Small tables with named rows and columns. After each table, cells are looked up by row and column.

tinefip
cols = lupuvas, zegenab, lan
rivi: [-6023, -3323, 2380]
kogaki: [-930, 532, -882]
lifupi: [-646, -1782, -1445]
zin: [-1318, 2336, 4927]
toveve: [-732, -1355, -776]
lis: [-751, -2652, -187]
vanibev: [-1518, 2638, 4269]
zuf: [-8157, -4021, 2659]
fupel: [-5887, -3324, 5500]
rom: [-851, 783, -2154]
sapi: [-784, 280, -3714]
zor: [-780, 204, -2097]

lupuvas of zor is -780
lupuvas of fupel is -5887
zegenab of rivi is -3323
lan of lifupi is -1445
lupuvas of toveve is -732
zegenab of sapi is 280
lupuvas of zin is -1318
zegenab of zuf is -4021
zegenab of lis is -2652
lupuvas of rom is -851
lan of vanibev is 4269
zegenab of kogaki is 532
Which row has the largest lupuvas? lifupi

Table puvise
         masov  mor  datar  silofa
bep        2.9  5.0    0.1     1.9
mami       3.5  0.8    2.9     6.8
fadu       5.0  2.6    7.2     6.5
bokiter    3.2  1.8    0.6     5.9
dor        2.4  2.6    0.0     3.3
lat        5.2  5.5    7.8     3.5
muva       5.7  4.8    7.6     5.9
ven        4.0  6.5    4.6     1.1
ratozi     4.8  2.0    4.9     7.8
suk        5.1  7.0    6.0     2.5
vatabo     3.2  6.2    2.2     0.1

mor of ratozi: 2.0
masov of ven: 4.0
mor of mami: 0.8
masov of mami: 3.5
silofa of dor: 3.3
datar of bokiter: 0.6
masov of ratozi: 4.8
mor of muva: 4.8
silofa of mami: 6.8
datar of lat: 7.8
mor of lat: 5.5
silofa of fadu: 6.5
silofa of ven: 1.1
mor of vatabo: 6.2
masov of muva: 5.7
silofa of muva: 5.9
datar of fadu: 7.2

nomadi
fields: sozu, gak, buf, rigafug, fev
rer: [-10.054, -51.482, 12.855, -15.267, -54.660]
lemirop: [17.918, -32.756, -6.219, 35.503, -16.887]
fab: [35.404, 59.042, -51.491, 24.302, 16.280]
vamut: [38.208, -91.442, 77.696, -56.711, 4.099]
dufiz: [37.746, 57.111, 15.362, -54.348, -27.146]
muf: [64.203, -78.253, 43.440, -20.797, 23.283]
vimus: [61.218, 11.995, -18.877, 34.610, 5.029]

rigafug of rer = -15.267
rigafug of vamut = -56.711
rigafug of lemirop = 35.503
sozu of vimus = 61.218
rigafug of muf = -20.797
gak of lemirop = -32.756
rigafug of vimus = 34.610
fev of muf = 23.283
fev of rer = -54.660
sozu of fab = 35.404
sozu of muf = 64.203
sozu of lemirop = 17.918
gak of muf = -78.253
sozu of vamut = 38.208
buf of vimus = -18.877
Row with the largest fev: muf

luvorot.csv
,bikin,lazi,nad,nugi
misisaf,146,95,73,64
dinu,73,66,124,115
gapused,85,143,92,145
tudoveg,201,119,62,114
vin,174,79,67,90
giti,160,82,140,180
gigube,148,100,85,73
zegageb,78,56,170,181

gapused, bikin: 85
misisaf, lazi: 95
vin, bikin: 174
misisaf, bikin: 146
dinu, lazi: 66
gapused, lazi: 143
vin, lazi: 79
misisaf, nugi: 64
Row with the largest nugi: zegageb

sek
|  | koz | leb | tumuna | bof |
|---|---|---|---|---|
| ramita | 0.5 | 0.4 | 0.3 | 0.3 |
| gugeba | 0.5 | 0.4 | 0.7 | 0.3 |
| fegito | 0.5 | 0.4 | 0.5 | 0.4 |
| dubimam | 0.4 | 0.6 | 0.1 | 0.8 |
| rav | 0.5 | 0.6 | 0.6 | 0.3 |
| tomobe | 0.5 | 0.6 | 0.4 | 0.2 |
| bol | 0.4 | 0.4 | 0.4 | 0.7 |
| dek | 0.4 | 0.5 | 0.4 | 0.8 |
| nabod | 0.4 | 0.5 | 0.7 | 0.7 |
| mavibo | 0.4 | 0.7 | 0.4 | 0.1 |
| nolov | 0.4 | 0.7 | 0.6 | 0.6 |
| talaza | 0.4 | 0.6 | 0.4 | 0.5 |

fegito, leb: 0.4
tomobe, tumuna: 0.4
rav, tumuna: 0.6
talaza, koz: 0.4
rav, leb: 0.6
dek, bof: 0.8
tomobe, leb: 0.6
talaza, leb: 0.6
nolov, koz: 0.4
gugeba, koz: 0.5
ramita, tumuna: 0.3
bol, koz: 0.4
dubimam, leb: 0.6

